What can hang from each mark
pevi: logol motop
bube: logol ripi zeda zuro
zeda: bube sirorus zuro
teza: zeda
zuro: ripi sirorus
sirorus: motop nuvo zuro
gege: motop nuvo ripi
nuvo: logol motop sirorus zeda
logol: gege ripi teza
motop: nuvo pevi ripi
ripi: bube logol

Known rows, with every way that one mark hangs from another
logol[gege[nuvo] ripi teza[zeda[bube zuro]]]: [ 222 -356 -241  136  693 -344   -1  370 -238  -31  187  299  285 -101
   36  -31 -100   27  340   48 -350 -320  129  132 -205   92 -120 -129
 -174  180  200 -801 -251  177  466   93  292  170 -377   77   61  236
  106 -308 -266]
gege[nuvo[logol sirorus[motop[pevi ripi]]]]: [  68  167 -356   93 -191   65 -359   12 -300   82 -124   71   63  241
   25  -65  247 -127  -48  211  -34   67 -357  487 -282  336   11  -96
 -193 -325 -121  167   49 -447  272  -41  129 -160 -220   86 -131  291
  350   82  -11]
gege[motop nuvo[logol] ripi[bube]]: [ 174   64 -320 -130 -312 -303 -207  148 -179  -95 -192  100  252    0
 -148  279 -249   50  166  101   -1 -144  -43  309 -239  294   54  199
  -62 -111 -391   52  285 -542  177 -223   87  -41 -104  -93  240  307
   -3  -73 -154]
pevi[logol[gege[nuvo] ripi teza] motop]: [ 161 -226   -5   -5   57 -441  -21   24  153   37  180  364 -149  126
  403 -358   31 -128  178 -164 -322  275   89  351 -112 -198  246 -307
 -166  293   13 -703 -497  -68  543  276  277 -267 -313  -62 -326  402
  351  249  151]
bube[logol[gege] zeda zuro[ripi sirorus]]: [  48  151  -58 -217 -240   78 -115  133   25 -174   -5  360 -211  392
 -250  -29   -3   22 -417 -122  -72   99 -287 -333 -264 -220  185  142
  147   98  119 -148 -141  151 -225 -352  183  -54  -58 -424 -440   86
 -170  288  -35]
bube[zuro[ripi[logol[teza]] sirorus[motop nuvo]]]: [ 124   68  -52   -2  -12   50 -200  283  -96  -69 -145  230   28   27
  -77   11 -250  149 -464  265   41  211 -406 -171 -330  -61  -18  160
   -1 -219  203  -36 -184   15   96   64  -46 -186 -112 -300 -257   37
  283  209  287]
motop[ripi[bube logol[gege teza[zeda[sirorus]]]]]: [ -91 -292   46  -81  148 -222  -89  234  145   23    1 -166  152 -187
  106  -82   60  -77 -226  122  -53 -146 -170  214 -265  209  170 -105
 -229 -131  -79  -69 -206 -213  142  -15  406   94 -256  -40  120  -93
   12  -86  -96]
bube[ripi[logol] zeda zuro[sirorus]]: [-119  191  185 -248 -456   94 -222   36   82  -28 -174   90 -392  156
 -270 -114    2  -55 -512  158   43   22 -278 -342 -278  122   -3  491
  227  114  117   92 -163  -43  -63 -408  224 -216  155 -126 -356 -202
  -72  425   20]
sirorus[motop[pevi ripi] nuvo[logol zeda] zuro]: [ -92  399 -314  139  -44  313  -54  203 -503  189   12  490  262 -245
  148  -51  262   17 -253  429  -63  179 -368   41 -116  471  -22 -237
 -251 -175 -165   67  -59 -258  551  157  -75 -283 -210 -184 -367  223
  890   12  289]
zeda[bube[logol ripi zuro]]: [-231  213  -32 -281 -333   86  -73  -31  -60  170  -98  288 -368   44
 -248  -45   78  162 -269    9 -256 -321 -139 -413 -161  148 -151  224
   11  277  270 -107 -360   80   49 -253  344 -188  325  -78 -400  -20
  -80  155 -105]
gege[motop[nuvo[logol[teza] sirorus] pevi ripi]]: [-122   98 -514  140 -176  -55 -434  182 -193 -171 -238   86  235  293
  -51   58  249  -49  140  562 -128  179 -290  461 -182   67   45 -230
 -130 -426 -298   92  160 -203  361 -216   82 -139 -160  114  152  314
  166   23 -456]
logol[gege[motop[pevi]] ripi[bube[zuro]] teza]: [  78 -337  -56  -56   28 -385 -193   79  425   46  -76  324  165 -233
   19  -30 -150 -302   11  378 -393  160 -268  389 -105 -649  199  -14
  -40    7 -148 -598  -33   78  494   70  227  -26 -185 -167  210   66
  188 -166 -171]
zuro[ripi[bube logol[gege]] sirorus]: [ 156 -132   96   35  -12 -328 -232  233  168 -160 -164 -150  -29  158
  -10  -33 -509   53 -347  -71   87  201 -285  -48 -499    2  232  239
  167 -362  -79   -8 -374   58 -155 -168  319  -22 -101 -218 -212  -65
   31  195   96]
ripi[logol[gege[nuvo]]]: [  -2 -136  -16  -55    4 -420 -123  -19  -20 -114   12 -131  -54  137
  234  -32 -194  -87  -89  -79  -25 -130  -58   46 -336  430   94  104
 -118   14   10  -54 -360 -166   41  -28  262   -7 -149 -208   54  115
   63   93   95]
sirorus[nuvo[motop zeda] zuro[ripi[bube]]]: [ 227  274 -151   33  -87  157  -38  296 -154  195  -38  268  348 -253
  100  118 -403  200 -153  254  -80   77 -182 -343 -254  136   68   98
 -162 -119 -319  -81 -199 -326  339 -184  -45 -244  -70 -262 -461   83
  407   13  204]
pevi[logol motop[ripi[bube[zuro]]]]: [-232   74  260 -105 -326 -107 -106  -44  209  303   84  179 -426   71
  168 -480  170 -110 -266 -154  -91  125 -182  101  -95  234  316 -124
  -66  103 -165   33 -436 -249  324  137  476 -485  112   39 -475  184
  187  423  247]
teza[zeda[bube zuro]]: [ -53  -77  -53   84  532 -131   -6  384 -403   13  166   55   38  -10
 -121 -189 -242  230  108  -64 -111 -558  108 -349 -322  690 -185  108
  -34  195  204 -123 -377   90  168   -6  344   20  115   73 -199   44
 -166 -158  -60]
motop[nuvo pevi[logol]]: [-375   51 -263  125  -31 -322 -259  130  -21   29   34  120 -196  426
  -57 -384   33  -15  -24   62 -188   72    7  114 -137  207  187 -198
 -225  -85 -109  -10 -506  -11  252  101  247 -250  177  -13 -178  316
  111  284  -65]
nuvo[motop[pevi] sirorus]: [ 101   62  -45  101 -102  -28 -336   80    1   64  -32  -69    0  303
  104 -143 -148 -210  101  334 -155   -7 -279  133 -373  172  110  137
  -71 -165 -202  -22 -147 -309  367 -243  208 -174   29   46 -304   52
  -72  -20  -64]
motop[nuvo[sirorus] pevi[logol[ripi[bube]]]]: [-232 -104 -165  109 -105 -265 -490  190  194  217 -149  118  -33  219
 -101 -412   28 -223    6  216 -245  219 -246  375 -159 -237  347 -159
  -91 -270 -271 -160 -307 -146  350  -74  373 -245   83   73 -144  288
   39  209 -185]
bube[zuro[sirorus[nuvo]]]: [ 148   -7   42  -18   13 -180 -146  274 -126   54   74  222  -46  188
  -88 -105 -335   15 -302  195  -92  -20 -254 -449 -329   77  108  206
  107  -19   24 -106 -365  -38  188  -95  159  -85  111 -226 -218   45
   35  198  100]
bube[logol ripi zeda]: [-132  295  -89 -381 -488  116  -63 -100   17   35  -24  204 -219  214
 -183  -23   69  173 -380   71 -144  -83  -47 -327  -60 -119    3  203
   15  280  257  -12 -328    5 -102 -292  221 -157  176 -183 -350  -36
 -209  341  -71]
logol[gege[motop[pevi] nuvo] ripi]: [ 233 -220 -275   62  179 -491 -235    9   54  -86   -6  253   93  109
   41  -47 -228 -210  204  178 -317  100  -72  383 -180   94  136  -38
  -69  -77  -88 -428 -197  -50  412  139  143  137  -37  -96  216  230
  241 -134 -192]
ripi[logol[gege[motop[nuvo]] teza]]: [ -92 -207 -155  -40    7 -406 -157  109  107 -381  -96  -32  183   55
  185  137 -197   -1   33  259  -92   24  -27  112 -265   96   38  -58
 -136  -49  -29 -148 -228   -4  196  -69   75 -102 -199 -289  222  221
   53  -17 -156]
pevi[motop[nuvo[logol[gege] sirorus] ripi[bube]]]: [ -98  -67  -27    3 -220 -134 -314   33  146   39  -17   58  -21  179
  106 -145  -20 -223 -143  290 -158  242 -260  227 -282   75  338 -391
   -9 -321 -388   -3 -336 -280  356 -221  371 -331 -210   62 -302  378
  107  163 -252]
pevi[logol[gege[ripi]]]: [  99  -19   54   80   23 -521  -22  142 -142 -130  184  221  -47  197
  178 -198 -145   34   71 -243 -108 -104   95   41 -153  189  265   28
  -80  178 -137 -229 -460 -115  217  -30  391 -189 -196 -225 -272  260
   19  115   65]
nuvo[logol[ripi] motop zeda]: [  85  153  -74  110  -16  118   96  151 -296  -38  -11   85  142  -30
  303   43 -252 -120  303  369 -251  -63   -1   12 -274   65  116  -27
   55  197 -271 -440   12 -496  446 -490  -53 -186 -223  211 -496  319
  288 -189  139]
ripi[bube logol[gege[motop nuvo[zeda[sirorus]]]]]: [   6 -254  -65 -216 -247 -265 -185  154  142  -64 -283 -130  151 -215
  231   78  -55 -110   55 -144  104 -119 -106  108 -401  412  135  155
 -197  -47 -245   -1   25 -481   34 -263  172   33  -23 -263  227   68
   81 -226   18]
gege[motop[pevi[logol] ripi[bube]] nuvo[sirorus]]: [  13   41 -314   47 -450 -133 -543   63   24  130 -317    5   31  236
   16 -167  337 -127  106  -41   36  190 -372  594 -190  342  205   65
 -213 -344 -317  190  142 -450  262  -22  327 -172  104   42  130  173
  181  174 -169]
pevi[motop[nuvo[sirorus zeda] ripi[bube]]]: [-195    8    2   88 -238  -70 -239  136   19  311  -13   92  -83  240
  265 -266   99 -135  -97  254    8   76 -261  110 -165  227  212 -193
 -131 -303 -356  150 -315 -357  379 -286  319 -359   99  169 -297  306
  166  185 -126]
ripi[bube[zeda[sirorus] zuro] logol[teza]]: [-304  -85  126 -477 -285   39 -235  170  307  171 -145  -42    9 -234
  -42 -102  271  -60 -413  103    9 -243 -194  -99 -263 -269   76  266
 -148  143    8   68   58 -212  -29 -234  278 -147 -136 -257   71  -79
 -283   88   61]
bube[ripi[logol] zeda]: [-165  213   72 -251 -369  -11 -197  -89   22  -11 -100  -60 -222   81
  -54  -95  -32  103 -405  151  -14  -92  -57 -241 -181  139  -11  368
   64  148  175  142 -319  -71  -58 -258  238 -196  102  -87 -238 -139
 -114  349   24]
ripi[bube[zuro[sirorus[nuvo[motop]]]] logol]: [ -69  -42  242 -167 -274   32 -269  205  258   54 -186 -111  -13  -81
  -47   31 -355 -175 -359  302  -12   94 -409 -256 -447  177  237  306
   89 -133 -153  -42 -105 -258  185 -215  176 -216   99 -207 -183  -49
  -42  108  190]
sirorus[nuvo[zeda[bube zuro]]]: [ -42  103 -142   85  255  -13  -82  429 -578  157   58  239  263  -53
  286  -62  -14  328   98   42  -35 -389   15 -601 -236  367  -72  137
 -111   74  137 -196 -359   93  288 -159  222 -121   34  -61 -194  180
   78 -216   37]
ripi[bube[zeda] logol[gege[nuvo] teza]]: [-135 -163  -36 -244 -256 -230 -244   30  288  -18  -80 -113  164   -5
  202   66  100  -97 -240    4  -11  -35 -127  156 -267 -245  154  176
 -214   53    3 -164  -43 -103   44 -112  265 -108 -338 -314  178  102
  -65  155    4]
sirorus[nuvo zuro[ripi[bube]]]: [ 228  158 -144  -80   59 -158 -161  244  -69  215   24  263  276 -228
 -129   -3 -475  313 -431  157 -109   57 -186 -332 -227  -25   65   94
  -72 -193 -123   72 -460  -40  138  138  157 -122  -51 -388 -215    2
  242  234  146]

Rows
[ -40   43 -256   40  -99 -149 -290  174 -211 -109  -81  -29  121  279
  -59  -18 -214    2   11  307 -133  -61 -104  -22 -351   43   96 -125
   13 -168 -239   75 -233 -325  117 -412  148 -199 -155   -8 -192  364
  -74  133 -222] => motop[nuvo[logol sirorus]]
[ -76  106 -196  151   12   38 -123  176 -291  201   33  294  141   24
  258 -163  -71   33 -182  302  -59   54 -241 -132 -166  200   49  -24
 -269  -63   96  -56 -295 -144  416  184  -56 -184  130 -203 -239  163
  477  -55  326] => sirorus[motop[pevi] nuvo[zeda]]
[ -28 -160  -90  140  162 -432 -119  114   85   28  108  263  -40  137
  241 -362   74 -147   95   42 -347  184  -52  350  -93 -375  259 -171
 -146  123    6 -590 -410  152  441  223  339 -116 -249  -56 -174  173
  271  109   48] => motop[pevi[logol[gege ripi teza]]]
[ -50   23   16  -29   58 -409  -51  212 -219  -22   61   36   80   92
  181    7 -101   92  -50  197   47 -285  -48  114 -144  166  -18  249
 -112  -14  -26   -4 -132 -100  173  -94  252  -65 -229  -91  100   68
  -93   65   53] => gege[ripi[logol[teza]]]
[-215  202  -48  -29 -181  122 -302  -10  161  168   49  -25   14  228
   -6 -102  147 -158 -193  384 -169   12 -220  193 -169  135  212   74
 -163 -232 -191   66 -103 -154  388  -91  275 -219   54  115 -179   89
  -21   49 -130] => nuvo[motop[pevi ripi[bube[zeda]]]]
[  35   21 -253  -75  233  -29  148  330 -259  -36   84  174   95  111
  -75  -25 -141  294  -22  -20  -85 -217  -20 -118 -123   13 -105  -81
 -135  159  243 -222 -204   79  -70  -39  173   67 -133  -86 -165    3
 -142   46   20] => bube[logol[teza[zeda[zuro[ripi]]]]]
[-245   26 -248   78  132 -194 -215   47    8   21   89  209  -39  251
 -131 -182 -158  -18 -208  361 -172   15  -90  153 -177  232  -21 -181
 -262 -244   73  112 -503    6  352  242   38 -237  162 -111 -111  333
  237   61   -1] => sirorus[motop[nuvo pevi]]
[  85  162 -169 -215  -84 -103   34  174   65  160    3  281  134 -141
 -109   39 -186  281 -319   20 -100  -11 -168  -49 -153 -260  -64   50
 -141  -30  -41   -6 -288   23   15   13  200 -151 -172 -350 -223   11
  163  266  119] => sirorus[zuro[ripi[bube[logol[teza]]]]]
[-413  -18   96 -101 -133 -192 -238   -7  223  171   14  -64 -226  147
  107 -247  -21  -94 -334  283  -35   87 -167  134 -175  444  213 -199
  -98 -304 -163  236 -486 -135  277   59  350 -314  135   96 -105  240
   70  296  -35] => pevi[motop[nuvo ripi[bube logol]]]
[ 189   70 -210 -229  209  -85 -137  402 -198   70  -39  220  288 -291
  -29  -26  -75  362 -301  148  -44  -76  -79 -278 -292  121  -77   14
 -220 -134   30   47 -341  -86   92   90   84   36 -246 -374  -74  -57
  154   48  102] => zeda[sirorus[nuvo zuro[ripi[logol[teza]]]]]
[ 205 -101 -124 -118  385 -126   20  430 -245  107  189  205  203 -252
 -232 -176 -354  163 -194  126 -156 -273    9 -415 -318  580  -39  -66
 -179  151  -36  -23 -395 -316  213  133  102  163   73 -304 -174  -71
   62  -20   78] => teza[zeda[sirorus[nuvo zuro]]]
[-332   26 -148   93  -98 -166 -136  130 -162  -69 -137   74 -100  115
  125  -11  -42   82  -20  135 -110 -198   24 -268 -252  405  -41   25
 -128  -10  -20 -123 -456   -1  188 -411  217 -204  118   -6 -251  209
  197  -11 -224] => motop[nuvo[zeda[bube[ripi[logol[gege]]]]]]
